Each row is followed by its group and then its class within the group.
[-0.265, 1.151, -0.420, -1.242, 0.172, -0.055, -0.699, 1.361, -0.727, 6.819, -0.311, 0.769, 0.581, 0.370, -0.632, 1.218, -0.637, 0.001, -0.163, 0.866, -1.804, -1.046, 1.534, -0.715, 0.129, 7.519, -0.730, -0.874, -4.554, -1.111, -1.876, -1.272, 2.623, 0.636]
X.[45]
[-1.033, 0.214, -2.267, -1.166, 1.008, -0.561, -1.200, 0.645, 1.236, 1.258, -0.560, 0.381, 3.212, 2.137, 0.053, 0.081, 0.149, 1.326, 0.312, 0.442, -1.456, -0.482, 2.155, 1.220, -0.318, 4.120, -0.110, -0.496, -1.877, -0.649, -1.549, -1.394, 0.843, 0.941]
X.[60]
[0.076, 1.181, -4.170, -1.110, 0.181, -0.237, -1.433, -1.721, 0.170, 2.650, -0.012, 0.215, 0.902, 0.848, -1.859, 0.727, 0.628, -0.226, 0.946, 0.000, -4.172, 1.096, -0.614, 1.206, 0.714, 0.674, -0.263, -1.480, -2.812, -1.024, -1.578, -0.692, 2.838, 2.890]
S.[70]
[-0.866, 1.583, 1.025, -0.350, 0.166, -0.414, -0.140, -0.337, 0.111, 5.005, -1.573, 0.711, 1.318, 0.292, -1.398, 0.527, 0.256, -0.060, 1.185, 2.733, -3.056, 1.713, -0.178, 0.453, 0.461, 1.395, -0.387, -0.339, -4.758, -1.933, -2.658, -0.524, 2.140, -1.255]
R.[46]
[0.114, 0.859, 0.626, -0.193, -0.009, -0.321, -0.058, 1.353, 0.436, 2.510, 0.404, 0.627, 1.509, 0.375, -0.580, 0.512, -1.045, -0.013, 1.590, 2.221, -1.342, 0.178, 0.511, -0.566, 0.181, 4.930, -0.323, 0.132, -2.273, -0.465, -0.296, -1.726, 0.505, -1.208]
W.[43]
[-0.339, 0.432, -1.641, -0.381, 0.570, -0.183, 0.461, 0.420, 1.270, 1.581, -0.253, 0.248, 1.615, 0.502, 0.291, -0.477, -0.149, -0.517, 0.488, 0.329, -2.280, -1.742, 1.740, 1.654, 0.289, 3.081, -0.288, -0.759, -1.501, -0.997, -1.959, -1.002, 1.784, -0.268]
W.[62]
[-0.201, 0.504, -2.358, -1.861, -1.149, -0.874, -1.485, 0.784, 0.892, 2.571, 0.067, 0.766, 2.810, 1.163, -1.822, 1.359, -0.148, 1.414, 0.723, 2.012, -3.133, -1.725, 1.768, 0.224, 0.440, 7.249, -0.802, -1.017, -3.953, -0.724, -2.370, -1.447, 3.496, 2.063]
X.[60]
[-0.153, 0.428, -2.004, -1.577, 0.165, -0.297, -0.032, 1.052, 0.508, 0.857, 0.451, 0.727, 1.677, 1.604, -0.835, 0.533, -1.309, -0.200, 0.581, -0.348, -0.821, -0.371, 0.786, -0.419, 0.435, 3.940, -0.439, -1.317, -1.244, -0.588, -1.810, -2.211, 1.102, 1.639]
X.[68]
[-0.833, -0.289, -2.630, -0.957, 0.571, 0.199, -0.016, 0.400, 1.066, 1.482, -1.181, -0.377, 1.613, 0.480, -0.464, 0.449, 0.990, 0.070, 1.212, 1.187, -0.765, 0.111, 0.331, 1.046, 0.295, 0.981, 0.204, -1.053, -1.973, -1.383, -2.257, -1.066, 2.153, 0.785]
W.[73]
[-0.030, 2.701, -2.213, -1.678, 0.430, -0.704, -1.381, -0.102, 0.928, 5.531, -1.015, 0.429, 0.721, 1.637, -2.309, 1.316, -0.807, -0.619, 2.361, 0.864, -4.489, 0.249, -0.060, 0.552, 1.399, 4.639, -0.518, -1.470, -5.134, -1.354, -3.800, -1.760, 3.651, 1.863]
W.[62]
[-0.416, -0.445, -3.002, -0.805, 0.220, 1.241, -0.825, -0.149, 0.042, 4.842, 0.742, 1.011, 2.666, 0.786, -1.663, 0.827, 1.621, 0.060, 0.284, 0.898, -1.620, 0.571, -0.228, -0.766, 0.184, 1.851, -0.040, -0.205, -3.445, -1.639, -2.373, -1.115, 2.208, 1.161]
R.[49]
[-0.394, 0.317, -0.896, -1.250, 0.254, -0.837, -0.703, 1.017, 0.704, 1.148, -1.073, 0.814, 1.715, 1.127, -0.276, 0.627, 0.119, 1.124, 0.685, 1.850, -3.246, -1.523, 1.278, 0.319, 0.141, 6.273, -0.432, -0.805, -3.161, -1.125, -1.619, -0.077, 1.995, -0.008]
X.[60]
[-0.653, 0.152, -2.317, -1.010, -0.147, -0.421, -0.778, 1.161, 0.372, 2.954, -1.035, 0.705, 2.410, 1.025, -1.278, 0.697, 1.166, 1.238, 0.665, 2.009, -2.587, -0.184, 0.843, 0.729, -0.161, 3.608, -0.355, -1.072, -3.762, -0.811, -2.138, 0.130, 3.161, 0.938]
R.[49]
[0.020, 1.944, -0.714, -0.600, -0.097, -0.080, -0.631, -1.406, -0.249, 0.691, -0.582, 0.041, -0.705, 0.578, -2.428, 0.729, 0.264, -0.528, 0.691, -1.666, -1.045, 0.436, -1.914, 0.887, 0.876, -3.420, -0.415, -0.918, -1.929, -0.975, -1.312, -0.451, 1.618, 2.120]
S.[75]
[-0.837, 0.191, -2.299, -1.074, 0.399, -0.501, -0.653, 0.296, -0.580, 4.076, 0.210, 0.821, 0.844, 1.116, -0.956, 0.966, 0.642, -0.210, 1.246, 0.384, -1.837, 0.365, -0.425, -0.299, 0.418, 1.774, 0.450, -0.529, -5.100, -2.054, -2.204, -0.765, 1.992, 1.886]
R.[56]
[0.332, 0.805, -3.739, -0.288, -0.850, -0.102, -1.082, -0.668, -0.769, -0.015, -0.194, -0.260, 1.135, 2.096, -1.045, 0.826, -0.027, 1.068, -0.039, -1.329, -2.548, -0.523, -0.462, 0.918, 0.419, 1.125, -2.126, -1.365, -1.841, -0.095, -1.371, -0.704, 2.221, 4.886]
S.[74]
[0.197, 1.893, -3.204, -0.487, 0.816, 0.165, -1.631, -2.028, -0.283, 1.788, -0.518, -0.160, -0.612, 0.234, -1.471, 0.860, 1.002, -0.618, 1.373, -0.833, -2.740, 0.971, -1.762, 1.063, 0.825, -0.678, -0.304, -0.261, -2.199, -0.187, -0.929, -0.485, 3.018, 4.315]
S.[75]
[0.546, 1.506, -3.612, -2.114, 1.486, -0.296, -1.166, -1.710, -0.538, 1.140, -1.218, -0.439, 0.007, 1.904, -1.752, 0.733, -0.278, -0.433, 0.468, -2.661, -2.808, -0.164, -0.536, 1.007, 1.128, 0.414, -0.760, -2.268, -3.064, -0.467, -1.632, -0.629, 2.607, 7.024]
S.[74]
[-0.454, 0.962, -2.965, -1.301, -0.156, -0.318, -0.955, 0.377, 0.623, 1.753, -0.597, 0.618, 2.292, 0.741, -1.192, 0.385, 1.051, 0.967, 0.440, 1.139, -2.434, -0.953, 0.611, 0.627, 0.358, 3.844, -0.032, -1.264, -1.832, -0.637, -2.201, -0.860, 2.585, -0.506]
W.[73]
[-0.867, -0.079, -4.709, -0.845, -0.194, -0.163, -1.038, -0.694, -0.456, 4.496, 0.569, 1.404, 2.613, 1.406, -2.539, 1.043, 2.052, 1.281, 0.726, 1.341, -2.606, 0.821, 0.585, -0.049, 0.001, 1.710, -0.209, -0.709, -2.282, -1.645, -2.489, -1.196, 2.894, 2.123]
R.[49]
[0.130, 0.925, -2.808, -0.661, -0.488, 0.042, -1.219, -1.092, 0.329, 2.848, -1.072, 0.066, 1.581, 0.259, -1.465, 0.697, 0.074, 0.094, 0.277, 0.287, -2.803, 1.071, 0.160, 1.439, 0.241, 1.237, -0.773, 0.080, -2.630, 0.329, -0.843, -0.515, 0.956, 3.807]
S.[70]
[-0.164, 0.427, -1.898, -2.299, -0.828, -0.530, -0.634, 0.902, 1.005, 2.151, -0.157, 0.695, 2.002, 2.436, -0.996, 1.112, -1.134, 0.962, 1.169, 0.896, -3.857, -0.761, 2.019, 0.344, 0.481, 7.068, -0.840, -0.993, -3.824, -0.544, -2.708, -1.063, 3.292, 2.434]
X.[60]
[-1.294, -0.364, -1.380, -1.276, -0.332, 0.029, -0.841, 0.703, 0.118, 3.011, 0.246, 0.232, 0.549, 0.970, -1.846, 1.349, 0.535, 0.659, 0.095, 0.730, -2.215, -1.058, 0.314, -0.852, -0.045, 5.707, -0.515, -1.413, -4.115, -1.286, -1.677, -0.663, 2.995, 2.695]
X.[45]
[-0.275, -0.253, -2.103, -0.922, 0.056, 0.187, -1.001, 0.220, 0.137, 2.479, 0.015, 0.327, 1.360, -0.552, -0.091, 0.118, 0.886, 1.769, 0.092, 1.257, -1.539, 0.205, 0.661, 0.752, -0.220, 1.746, -0.152, 0.466, -2.697, -0.565, -0.444, 0.036, 1.497, 1.038]
R.[49]
[-0.120, 0.558, -3.108, -0.553, -0.113, -0.110, -0.359, 0.613, 0.954, 2.682, -0.321, -0.040, 1.722, 0.290, -0.077, 0.519, 0.728, 0.140, 0.095, 0.868, -1.992, -0.096, 1.170, 1.040, 0.283, 3.903, -0.595, 0.163, -2.603, -1.221, -1.299, -0.450, 1.746, 1.552]
W.[62]
[-0.110, 1.298, 0.414, -1.075, 0.072, 0.114, -0.174, 0.312, 0.274, 2.476, -0.618, 0.164, 0.882, 0.367, -0.215, 0.653, -0.474, 0.038, 1.616, 1.226, -2.267, 0.064, 0.478, -0.140, -1.130, 2.558, 0.127, -1.159, -2.613, -0.353, -1.983, -0.702, 0.759, -0.175]
W.[43]
[-0.540, 0.549, -1.570, -1.777, -0.061, 0.066, -0.132, 0.383, 0.698, 1.384, -1.730, 0.213, 2.012, 0.755, -0.085, 0.472, 0.665, 0.707, 0.534, 1.005, -2.192, -0.235, 1.305, 1.475, -0.737, 2.998, -0.319, -0.659, -2.364, -0.973, -1.403, -0.377, 2.138, 0.840]
W.[73]
[0.035, 1.083, -1.045, -0.142, 0.124, 0.088, -1.046, -0.862, 0.332, 1.463, -0.418, -0.117, -0.245, 0.490, -2.126, 0.488, 0.103, 0.001, 1.072, 0.998, -2.287, 0.984, -1.813, 0.659, 0.617, -0.813, -0.052, -0.880, -1.455, -0.897, -1.143, -0.099, 2.078, 1.170]
S.[75]
[0.223, 0.586, -1.012, -0.836, 1.222, -0.375, -0.123, 1.009, 0.352, 2.588, -0.240, 0.393, 0.990, 1.174, -1.751, 0.668, -0.559, -0.149, 0.914, 1.221, -2.019, -0.696, -0.115, 0.080, 0.415, 3.439, -0.283, -0.627, -2.724, -1.886, -2.126, -0.711, 2.562, 0.545]
R.[56]
[-0.543, -0.201, -0.125, -1.545, -0.316, -0.460, -0.373, 0.865, 0.636, 2.626, -0.697, 0.358, 1.967, 0.919, -0.750, 0.992, 0.574, 1.761, -0.077, 1.522, -2.773, -1.530, 1.611, 0.209, -0.221, 6.499, -0.098, -0.872, -3.113, -0.678, -0.987, 0.236, 2.090, 0.474]
X.[45]
[-0.102, 0.002, -3.864, -1.013, 0.101, 0.030, -0.366, 0.022, 0.334, 2.310, 0.410, 0.850, 1.765, 0.847, -0.852, 0.288, 1.030, 0.381, -0.019, 0.567, -1.057, 0.180, 0.764, 0.319, 0.172, 2.012, -0.006, -0.361, -1.701, -1.326, -1.679, -0.990, 1.621, 2.242]
R.[49]
[-1.595, 0.526, -1.351, -1.302, -0.344, -0.002, -0.565, -0.087, 0.347, 4.708, -0.049, 1.274, 1.412, 0.558, -1.408, 1.525, 1.202, 1.208, 0.694, 1.624, -2.085, 0.438, -0.254, -0.217, 0.151, 2.268, -0.595, -0.269, -4.487, -1.687, -2.067, -0.727, 2.617, 0.244]
R.[56]
[-0.244, -0.198, -1.804, -0.655, 0.673, -0.458, -0.243, -0.276, 0.000, 2.088, -0.520, 0.566, 1.452, 0.492, -0.890, 0.325, 1.458, 1.025, 0.242, 0.934, -1.741, 1.001, 0.512, 0.157, 0.041, -0.502, 0.516, -1.194, -1.942, -1.004, -1.656, -0.004, 2.592, 0.114]
R.[49]
[-0.905, -0.046, -0.561, -0.891, -0.425, -0.636, 0.228, 0.757, 0.371, 1.734, -1.515, 0.217, 2.077, 0.314, -0.878, 0.771, -0.211, 0.962, 0.607, 0.684, -2.277, -0.372, 1.461, 0.631, 0.009, 2.458, 0.125, -1.092, -1.406, -0.534, -1.506, -0.297, 1.540, 0.665]
W.[73]
